Moves between nodes:
ft: c>bp, p>nz, z>jj, h>hp
gt: c>hm, p>dc, z>dr, h>hg
qc: c>hc, p>cj, z>dc, h>tz
gl: c>cn, p>zq, z>tm, h>lp
lf: c>jl, p>sg, z>pp, h>mc
zt: c>bg, p>cm, z>hc, h>gt
pp: c>nt, p>zd, z>hs, h>sq
qn: c>cq, p>gz, z>bg, h>bn
jc: c>pb, p>tz, z>hg, h>jr
ms: c>pp, p>tr, z>fq, h>rr
bp: c>zg, p>zp, z>ml, h>sj
zr: c>nb, p>tn, z>rc, h>mp
jb: c>dz, p>gg, z>ff, h>tl
bn: c>rl, p>hc, z>hm, h>pb
fz: c>ql, p>jr, z>hl, h>jl
nh: c>cm, p>hm, z>cj, h>qz
mp: c>qp, p>pf, z>hq, h>ph
th: c>jj, p>fj, z>pj, h>tn
qr: c>pj, p>dt, z>dn, h>rp
mh: c>rz, p>ph, z>gz, h>zt
tz: c>dr, p>bd, z>hd, h>pr
ml: c>nq, p>gm, z>tl, h>ft
bt: c>dd, p>hs, z>lf, h>qg
zh: c>gt, p>qz, z>tz, h>gs
dl: c>md, p>cn, z>bf, h>sz
jn: c>rd, p>zc, z>pc, h>hs
nt: c>fz, p>pc, z>bz, h>lf
cg: c>th, p>nb, z>qr, h>ls
hp: c>sj, p>pj, z>zl, h>rc
gb: c>gg, p>nc, z>zg, h>lq
jm: c>bd, p>zh, z>jc, h>rd
bz: c>hl, p>mj, z>jn, h>pp
zg: c>lm, p>jb, z>nq, h>nm
rz: c>pf, p>mq, z>qd, h>bg
qg: c>fb, p>ms, z>mc, h>gp
tl: c>nc, p>zj, z>zp, h>jj
ql: c>tz, p>jm, z>cd, h>fl
fq: c>hs, p>fb, z>pq, h>pm
fh: c>rr, p>bf, z>zq, h>jt
cj: c>gf, p>zt, z>bn, h>bd
zz: c>lq, p>jj, z>sj, h>nb
nb: c>fj, p>zl, z>dt, h>qp
zj: c>sm, p>nq, z>gb, h>sn
sg: c>jn, p>dd, z>zd, h>fq
pq: c>sg, p>bt, z>tr, h>md
qp: c>dn, p>mg, z>zr, h>mq
hg: c>cl, p>hd, z>zh, h>qq
ng: c>qr, p>rc, z>qp, h>sf
rp: c>cg, p>zr, z>ng, h>qd
cq: c>hq, p>qd, z>tg, h>rl
nz: c>zp, p>nm, z>sn, h>pj
ls: c>tn, p>qp, z>rp, h>rz
dr: c>zt, p>nh, z>qc, h>zh
mb: c>rc, p>rp, z>pf, h>cq
dq: c>tr, p>sq, z>qg, h>bf
dz: c>ht, p>jt, z>lp, h>nc
zb: c>tl, p>lq, z>nz, h>th
gf: c>ph, p>bg, z>rl, h>nh
gg: c>jt, p>lh, z>lm, h>zj
bd: c>nh, p>gt, z>pb, h>nl
jr: c>jm, p>pr, z>qq, h>jn
sm: c>zf, p>jf, z>gg, h>gm
hq: c>zr, p>ls, z>mb, h>sr
rr: c>sq, p>pz, z>pm, h>tm
pm: c>ms, p>dq, z>md, h>fh
ph: c>mq, p>tg, z>sr, h>cm
tg: c>mb, p>sf, z>rz, h>qn
hd: c>qc, p>pb, z>qz, h>ql
tt: c>nz, p>sj, z>fj, h>qr
sq: c>lf, p>pq, z>ms, h>qh
fj: c>sn, p>ft, z>zz, h>dn
dt: c>zz, p>th, z>hp, h>zr
gs: c>hg, p>cd, z>pr, h>mj
cn: c>qg, p>pm, z>qh, h>ns
dp: c>mj, p>nt, z>dd, h>tr
lh: c>tq, p>zf, z>dz, h>nq
bq: c>sf, p>cq, z>ph, h>ds
pb: c>cj, p>dr, z>cl, h>jm
jf: c>sz, p>lp, z>lh, h>zg
ht: c>bf, p>tm, z>ns, h>lh
pj: c>zb, p>zz, z>tt, h>cg
nl: c>qz, p>hg, z>jm, h>hl
lm: c>mr, p>dz, z>jf, h>gb
mj: c>qq, p>fz, z>zc, h>zd
sn: c>gm, p>bp, z>lq, h>tt
dc: c>ds, p>bn, z>nh, h>hd
zl: c>ft, p>tt, z>th, h>mg
pf: c>mg, p>ng, z>ls, h>tg
mq: c>ng, p>mb, z>mp, h>bq
hl: c>cd, p>qq, z>rd, h>nt
md: c>fq, p>qg, z>pz, h>zq
sf: c>rp, p>hq, z>mq, h>gz
hc: c>mh, p>gf, z>ds, h>dr
jt: c>tm, p>tq, z>mr, h>sm
qq: c>jc, p>ql, z>gs, h>pc
qz: c>dc, p>cl, z>bd, h>cd
zc: c>gs, p>hl, z>fl, h>dp
sj: c>nm, p>zb, z>ft, h>dt
zf: c>gl, p>sz, z>jt, h>ff
sz: c>zq, p>ns, z>tq, h>lm
rd: c>nl, p>gs, z>jr, h>bz
qh: c>mc, p>md, z>rr, h>gl
mg: c>hp, p>qr, z>tn, h>mb
mr: c>fh, p>ht, z>sz, h>gg
cd: c>hd, p>jc, z>nl, h>fz
dd: c>zc, p>bz, z>jl, h>fb
tm: c>qh, p>dl, z>fh, h>zf
cm: c>bq, p>qn, z>gf, h>dc
hm: c>qn, p>ds, z>zt, h>cl
gm: c>ff, p>zg, z>zj, h>nz
hs: c>bz, p>dp, z>sg, h>ms
pz: c>pq, p>mc, z>dq, h>dl
fl: c>pr, p>rd, z>fz, h>dd
pc: c>jr, p>fl, z>mj, h>sg
jl: c>fl, p>jn, z>nt, h>bt
tq: c>dl, p>gl, z>ht, h>jf
mc: c>bt, p>fq, z>sq, h>cn
nc: c>lh, p>sm, z>jb, h>ml
nm: c>gb, p>tl, z>bp, h>zz
qd: c>ls, p>mp, z>sf, h>mh
gp: c>dq, p>rr, z>cn, h>ht
gz: c>qd, p>sr, z>bq, h>hc
jj: c>ml, p>sn, z>zb, h>zl
pr: c>zh, p>nl, z>ql, h>zc
rl: c>sr, p>mh, z>qn, h>cj
lp: c>ns, p>mr, z>zf, h>jb
tn: c>zl, p>dn, z>cg, h>pf
ds: c>gz, p>rl, z>cm, h>qc
nq: c>jf, p>ff, z>nc, h>bp
ns: c>gp, p>fh, z>gl, h>dz
rc: c>dt, p>cg, z>mg, h>hq
fb: c>dp, p>pp, z>bt, h>dq
cl: c>bn, p>qc, z>gt, h>jc
tr: c>zd, p>lf, z>fb, h>pz
zp: c>jb, p>gb, z>gm, h>zb
bg: c>tg, p>bq, z>mh, h>hm
ff: c>lp, p>lm, z>sm, h>zp
zd: c>pc, p>jl, z>dp, h>pq
bf: c>pz, p>qh, z>gp, h>tq
sr: c>mp, p>rz, z>cq, h>gf
dn: c>tt, p>hp, z>nb, h>ng
lq: c>zj, p>ml, z>nm, h>fj
zq: c>pm, p>gp, z>dl, h>mr

In the rows, 153 means zero.

The rows follow the links: the fewer symbols apart two nodes are, the more alike their rows tend to be.

Rows of some nodes; one shown again gets a slightly different row:
pp: 133 220 130 168 95 118 47 88 163 235 171 153 139 119 165 127 148 209 200 187 136 216 145 205 166 194 226 173 184 191 165 206 179 206 164 152 136 144 121 203 151 187 89 149 111 120 223 88 196 167 143 109 184
fb: 143 228 136 167 89 117 33 78 158 227 164 153 126 133 178 150 119 207 184 174 133 218 139 206 159 188 221 185 196 167 165 213 191 219 171 152 137 128 143 194 147 172 118 142 112 142 225 104 206 181 157 109 174
tt: 196 146 174 173 188 191 198 194 67 102 114 144 153 248 208 213 143 77 103 118 152 97 200 155 141 104 156 128 173 121 99 138 69 76 162 129 130 184 219 142 151 185 146 136 199 182 101 180 123 141 148 208 162
rp: 118 90 185 121 230 221 237 192 176 105 147 218 174 203 64 113 190 118 143 132 180 181 178 129 155 106 100 154 148 155 164 89 140 84 174 155 175 158 104 122 124 125 189 114 154 141 100 167 69 150 179 169 93
ph: 90 117 161 144 222 229 242 219 126 109 104 119 120 197 63 149 230 131 94 137 165 81 193 180 129 125 104 178 124 99 145 99 112 177 112 160 152 180 103 132 176 166 173 157 161 164 147 180 154 141 163 190 93
qg: 174 214 134 161 81 90 51 74 173 191 176 142 130 122 210 196 57 189 159 157 138 176 110 160 138 192 178 175 177 140 164 207 211 226 181 174 146 99 207 158 150 111 177 162 140 177 209 163 223 188 158 109 186
cn: 223 169 119 179 83 59 105 94 168 155 208 136 172 103 254 199 78 146 173 172 150 124 88 110 167 198 156 128 137 163 155 185 198 167 175 170 166 85 224 131 168 112 169 205 179 167 153 186 193 149 144 125 223
nq: 201 183 121 162 147 101 86 127 192 51 154 208 101 182 174 182 71 139 106 112 174 172 240 134 132 179 164 190 160 149 163 96 176 151 162 117 143 57 171 110 122 161 167 100 119 156 148 199 106 183 123 78 134
sg: 137 207 124 166 100 112 59 100 168 234 176 150 141 99 161 118 167 213 209 198 140 210 144 197 173 197 225 165 173 202 164 200 171 200 151 147 140 153 116 200 157 192 77 163 116 111 213 78 189 161 133 112 192
ht: 263 162 137 226 102 74 100 141 127 126 212 140 191 120 298 171 126 113 180 142 140 134 127 139 210 163 170 122 158 205 175 175 166 127 149 126 177 91 162 173 154 217 104 170 168 139 111 144 115 116 138 144 201
mr: 268 169 151 224 112 84 85 150 128 113 191 146 180 127 287 160 126 119 170 115 143 155 157 155 207 154 176 138 171 202 185 169 168 136 141 105 172 95 146 190 140 239 102 139 150 140 117 140 101 122 135 133 178
dz: 257 183 158 209 124 97 64 154 142 91 166 169 152 140 261 155 106 139 145 96 144 188 203 161 182 153 178 163 185 186 195 156 176 158 134 91 165 91 142 184 123 243 116 99 122 143 127 149 86 146 132 121 139
lp: 261 177 159 215 121 97 63 155 141 96 174 160 158 138 268 155 112 134 151 99 141 181 193 159 189 151 179 159 182 191 194 159 176 156 136 89 167 93 145 187 129 244 112 108 130 142 122 142 89 139 133 121 152
qn: 83 130 163 104 216 224 245 232 132 150 80 110 120 164 60 151 216 175 117 156 155 104 196 155 102 138 139 154 122 104 119 129 94 160 107 157 121 258 167 146 180 148 169 161 163 168 165 166 179 158 139 201 120
zp: 179 175 98 164 162 110 129 110 170 51 168 202 103 224 164 205 89 101 99 141 191 118 229 139 135 182 154 174 149 138 130 75 142 120 180 141 137 45 182 71 140 143 159 143 149 151 145 212 124 170 127 95 167
nm: 175 168 103 176 165 131 159 119 130 61 163 182 117 256 173 219 115 75 95 155 189 83 215 150 144 162 152 161 148 129 108 80 111 97 185 155 132 63 190 70 155 153 148 168 179 158 130 209 138 152 134 126 181
jr: 142 118 163 139 129 133 176 184 199 186 171 89 169 19 136 113 189 213 177 158 137 133 70 127 159 173 102 151 99 154 213 188 222 256 97 177 191 181 116 180 186 121 192 202 146 160 168 158 203 139 165 164 127
mj: 148 144 122 139 116 95 150 168 210 202 183 111 167 7 149 98 199 226 216 203 144 151 105 125 170 209 160 135 96 202 185 179 197 211 98 158 169 188 122 184 186 156 129 210 142 121 180 124 188 135 116 132 178
cd: 115 123 199 153 141 183 174 166 171 208 164 97 177 77 116 118 195 193 166 151 133 154 49 163 171 142 91 165 135 136 215 203 219 257 125 193 201 173 93 192 172 109 211 179 145 172 176 148 204 141 214 184 106
pr: 127 120 187 147 135 163 176 178 182 197 169 89 173 51 125 122 189 200 168 149 132 138 56 145 165 157 91 161 118 139 216 199 224 260 108 185 197 174 103 185 181 114 211 187 146 172 171 160 203 138 196 177 110
hc: 74 140 163 76 196 213 229 204 151 215 95 138 144 150 67 133 202 203 168 191 150 156 173 139 103 146 174 129 137 135 98 155 98 122 136 167 108 296 193 160 168 123 151 163 164 153 175 129 186 168 125 191 156

Each walk starts at a row. The symbols on each line, taken left to right, move it on to the next node.
Answer with the node's row; about right is enough.
---
257 155 128 218 97 67 113 130 135 134 218 141 195 115 291 177 123 110 183 157 142 120 114 132 208 175 163 115 149 201 170 176 172 132 156 137 176 90 174 160 162 193 116 189 182 144 116 154 136 115 138 141 216
h z c c h z p c h	249 159 121 207 93 62 119 119 142 139 218 134 194 111 285 183 115 117 187 166 147 113 101 121 199 182 160 112 141 196 162 175 175 133 162 150 175 87 192 146 165 167 128 203 186 148 121 166 152 122 135 142 225
z z z z h z	261 160 132 222 99 70 110 134 131 128 213 140 195 122 299 170 128 111 183 150 139 125 124 137 208 170 168 118 154 202 172 175 170 130 155 130 176 94 170 167 158 207 108 181 176 139 112 151 126 117 136 143 213
---
90 116 166 150 222 232 241 214 126 100 112 122 123 203 62 148 232 125 92 137 166 85 194 183 136 122 98 175 125 101 149 98 115 178 114 159 159 163 91 128 175 166 174 156 160 160 143 181 148 141 169 192 88
p h h z c p	90 119 165 135 220 230 241 221 127 115 99 112 117 194 64 151 230 138 94 135 165 84 194 178 122 127 111 174 120 100 138 103 108 177 105 158 146 192 117 138 173 161 175 157 159 166 151 182 163 146 157 192 97
p h h z c z c	93 111 165 155 224 231 239 208 135 96 118 132 126 206 59 146 232 117 92 134 171 90 190 184 147 121 96 179 126 106 154 93 119 173 119 163 162 153 80 125 170 165 177 153 160 157 142 183 140 134 175 184 86
---
89 125 166 119 219 229 244 232 127 131 89 110 119 179 65 152 224 157 103 146 159 89 201 169 110 132 124 163 120 98 128 114 101 173 103 156 131 225 141 142 181 157 174 163 164 170 160 173 171 150 149 197 105
p h c p z	89 110 163 156 221 230 235 201 134 93 124 139 130 209 62 143 231 112 95 137 174 94 183 185 151 117 94 179 126 111 154 89 119 169 125 162 166 140 75 122 170 166 174 158 155 156 138 183 136 135 181 181 88
h p p h z c h	81 136 162 90 211 222 241 225 147 178 81 116 129 155 66 145 210 191 136 172 150 125 191 148 96 147 155 143 123 114 106 138 92 143 116 161 115 283 180 156 174 140 163 160 160 160 169 151 186 166 129 197 137
---
150 130 144 138 122 110 169 182 211 192 179 94 169 4 144 105 192 221 199 180 139 135 86 118 162 198 128 140 89 179 201 183 213 234 85 164 183 189 123 179 189 138 165 206 144 140 172 149 196 137 134 147 155
h h h h c c p	140 221 135 170 93 117 37 87 164 233 166 153 135 123 167 136 138 208 193 183 135 220 141 210 166 189 225 179 191 183 166 207 181 211 168 153 134 136 128 197 146 182 97 148 113 125 222 90 201 172 148 110 179
p z p p z	148 152 118 140 112 93 141 158 208 207 183 119 166 17 151 97 199 227 218 206 142 157 110 131 169 210 173 135 103 203 180 180 194 205 103 156 162 188 121 184 184 162 112 207 136 116 181 114 189 137 113 131 187
---
71 143 164 76 186 214 218 188 158 237 101 149 154 148 64 127 194 204 185 198 149 177 157 141 112 149 180 127 145 148 102 165 105 107 153 172 109 293 188 163 167 115 146 165 163 146 177 116 184 170 137 190 167
z h p h h	122 117 190 150 138 173 174 174 176 205 165 93 179 65 120 117 190 199 165 150 136 146 52 154 168 149 90 164 128 135 214 203 220 264 117 189 199 173 96 189 176 111 212 182 149 172 175 154 204 142 204 185 107
h h h h p p z	148 223 141 169 89 116 28 77 160 223 165 154 128 133 179 156 109 206 174 167 135 219 136 200 152 190 217 184 198 161 168 212 195 225 174 155 138 121 152 190 144 162 124 141 113 148 223 112 210 184 159 108 173
---
95 106 162 161 221 228 237 192 144 95 138 156 143 215 58 136 228 107 103 135 179 107 181 181 158 118 86 181 133 118 160 84 128 156 137 166 174 125 64 118 160 158 175 148 156 147 132 178 121 135 186 174 85
p c z p c c z p p	174 169 100 172 166 128 151 115 139 57 167 187 114 251 171 216 108 78 97 153 190 90 217 146 142 170 152 168 144 130 108 79 121 104 188 153 135 51 185 70 151 149 155 163 173 157 133 212 136 159 134 119 180
p h c h z p z h c c	187 178 107 157 157 102 109 118 185 49 161 207 100 209 164 197 78 118 99 133 190 140 234 133 131 178 156 183 151 142 142 77 159 133 174 136 141 47 179 83 128 147 165 126 137 154 147 207 118 179 120 86 151
---
61 144 176 95 171 220 200 150 155 265 136 171 181 155 68 114 200 198 209 210 145 209 118 166 137 139 181 133 166 167 119 188 124 113 187 190 134 262 150 174 152 107 141 165 162 137 181 92 185 163 171 185 173
z p z c c h	83 133 162 97 212 223 241 227 137 165 78 116 123 162 64 144 214 182 130 162 155 115 191 151 97 139 148 148 124 108 112 134 94 150 110 156 115 273 175 151 177 146 168 158 164 165 166 158 180 159 131 198 128
h h c h z p z h	79 129 205 146 150 217 170 138 148 251 163 134 191 131 89 115 203 184 189 172 135 195 52 191 171 126 123 164 166 143 185 214 191 213 171 204 181 187 86 198 159 104 187 163 148 161 181 116 199 148 232 193 120
---
121 89 191 118 230 219 239 198 181 105 141 221 179 200 71 116 181 123 141 130 180 188 183 122 152 103 103 154 150 154 158 90 140 76 169 150 171 169 117 121 125 124 189 107 153 146 101 169 68 150 175 171 95
h z h p z p z	95 100 167 154 226 227 236 188 154 93 146 177 149 215 55 125 226 102 113 137 183 123 178 170 162 114 90 175 133 132 166 81 137 141 146 165 179 120 62 115 155 148 176 144 156 147 123 178 105 135 189 173 86
h c h h h p p z p	77 139 160 84 204 218 236 219 145 190 85 124 135 151 63 140 206 196 144 175 151 135 183 142 98 144 163 138 130 122 104 146 93 135 121 160 112 287 188 155 176 132 160 163 165 163 170 141 186 169 125 196 144
---
216 187 134 169 147 100 73 135 189 56 152 204 106 171 188 172 71 148 112 102 170 186 241 139 138 170 167 190 171 152 176 113 184 160 154 103 149 68 163 127 116 186 158 88 107 154 147 188 96 181 122 85 124
p p p p c p h c p	214 176 118 173 82 60 101 89 169 161 205 138 165 106 248 200 66 154 169 173 147 127 86 115 157 199 157 139 138 160 155 187 203 179 178 174 165 87 226 135 167 107 175 204 175 174 161 186 202 157 145 125 215
h h z z p h c z h h	196 185 113 158 153 100 93 123 196 52 156 212 101 193 171 185 70 135 107 116 181 162 238 136 131 178 161 189 156 144 157 90 172 146 168 122 143 52 175 97 125 156 167 109 121 155 149 205 109 184 121 77 139
